Below is a small trained network, with its code and all its weights. Each question gives an input and a class and asks what happens when units are switched off, that is, made to give their printed mean instead of their output.

import numpy as np


def w(rows, s, z=0):
    codes = np.array(rows[::2]) - 128.0
    scale = np.full(codes.shape[1], s)
    scale[-1] = z or s
    return codes * scale


def f(y):
    return y / 2 * (1 + np.tanh(0.7978845608 * (y + 0.044715 * y**3)))


def log_softmax(a):
    a = a - a.max(-1, keepdims=True)
    return a - np.log(np.exp(a).sum(-1, keepdims=True))


def net(x, mask):
    res = np.array(x, float).reshape(1, 4) / 4 @ E
    y = f(res @ A[0][:, :-1].T + A[0][:, -1])
    res = res + np.where(mask, y, B[0][:, -1]) @ B[0][:, :-1]
    return log_softmax(res[-1] @ U[:, :-1].T + U[:, -1])


A, B = {}, {}
E = w([
[246,168,180,81,148],'x0',
[134,98,200,87,205],'x1',
[99,212,119,186,149],'x2',
[133,89,100,150,126],'x3',
],0.012)
A[0] = w([
[153,132,160,224,165,149],'N0',
[162,143,64,178,255,4],'N1',
[236,206,118,169,78,229],'N2',
[85,64,129,194,103,158],'N3',
[135,71,100,114,61,148],'N4',
[59,217,32,228,140,56],'N5',
[8,81,178,127,210,131],'N6',
],0.0094,0.0039)
B[0] = w([
[75,190,93,114,96,154],'N0',
[161,142,51,102,100,140],'N1',
[66,127,57,107,178,223],'N2',
[154,190,108,67,101,190],'N3',
[68,155,62,138,150,169],'N4',
[250,88,177,133,38,250],'N5',
[39,160,95,96,136,205],'N6',
],0.011)
U = w([
[33,207,69,183,21,185],'0',
[68,86,52,40,178,4],'1',
[202,42,254,85,34,179],'2',
],0.0071,0.0021)

Each question gives the input, the list of numbers given to net, and the class t.
The units are the neurons (one row each of A and B). Each row of codes is followed by its name. A weight is (code - 128) times the scale printed after its matrix; where a second scale follows, it is the last column's (A, B and U).
mask holds one flag per neuron, in row order. A switched-off neuron (its flag False) gives its mean, the last column of its row in B, instead of its output. The means were averaged over made-up inputs and are rounded, as every weight is.
A unit's drop is (log p(t) with every unit on - log p(t) with that unit switched off) / (log p(t) with every unit on - log p(t) with every unit switched off).
The circuit of an input: a set's keep is (log p(t) with only the set's units on - log p(t) with every unit switched off) / (log p(t) with every unit on - log p(t) with every unit switched off). Starting from all 7 units, units are removed one at a time, each time the one whose removal leaves the highest keep (on an exact tie, the one counted first), for as long as the keep stays at least 0.8.
units of the circuit, in order: the units of the circuit, biggest drop first
top k neurons: the k neurons with the biggest drops, biggest first
drop when u is switched off: that unit's drop, to one decimal
input [-3,-8,1,-5], class 2: top 2 neurons -> (N5; N6)
input [2,-5,-2,3], class 1: units of the circuit, in order -> (N5; N2)
input [1,-1,-8,4], class 1: top 2 neurons -> (N5; N4)
input [7,-2,-1,8], class 1: units of the circuit, in order -> (N2)
input [3,-2,-1,0], class 1: units of the circuit, in order -> (N5; N2)
input [0,-4,2,2], class 2: units of the circuit, in order -> (N5; N6)
input [-5,-4,1,0], class 2: top 2 neurons -> (N5; N2)
input [1,-2,0,-5], class 1: units of the circuit, in order -> (N5; N0)
input [7,-3,-1,3], class 1: top 2 neurons -> (N2; N5)
input [-5,-1,6,-7], class 2: drop when N5 is switched off -> 0.8
input [-6,-4,6,6], class 2: drop when N1 is switched off -> 0.0
input [-6,-2,6,8], class 2: drop when N5 is switched off -> 1.1
input [8,7,6,1], class 1: drop when N2 is switched off -> 0.1
input [8,-8,-3,1], class 1: units of the circuit, in order -> (N2)
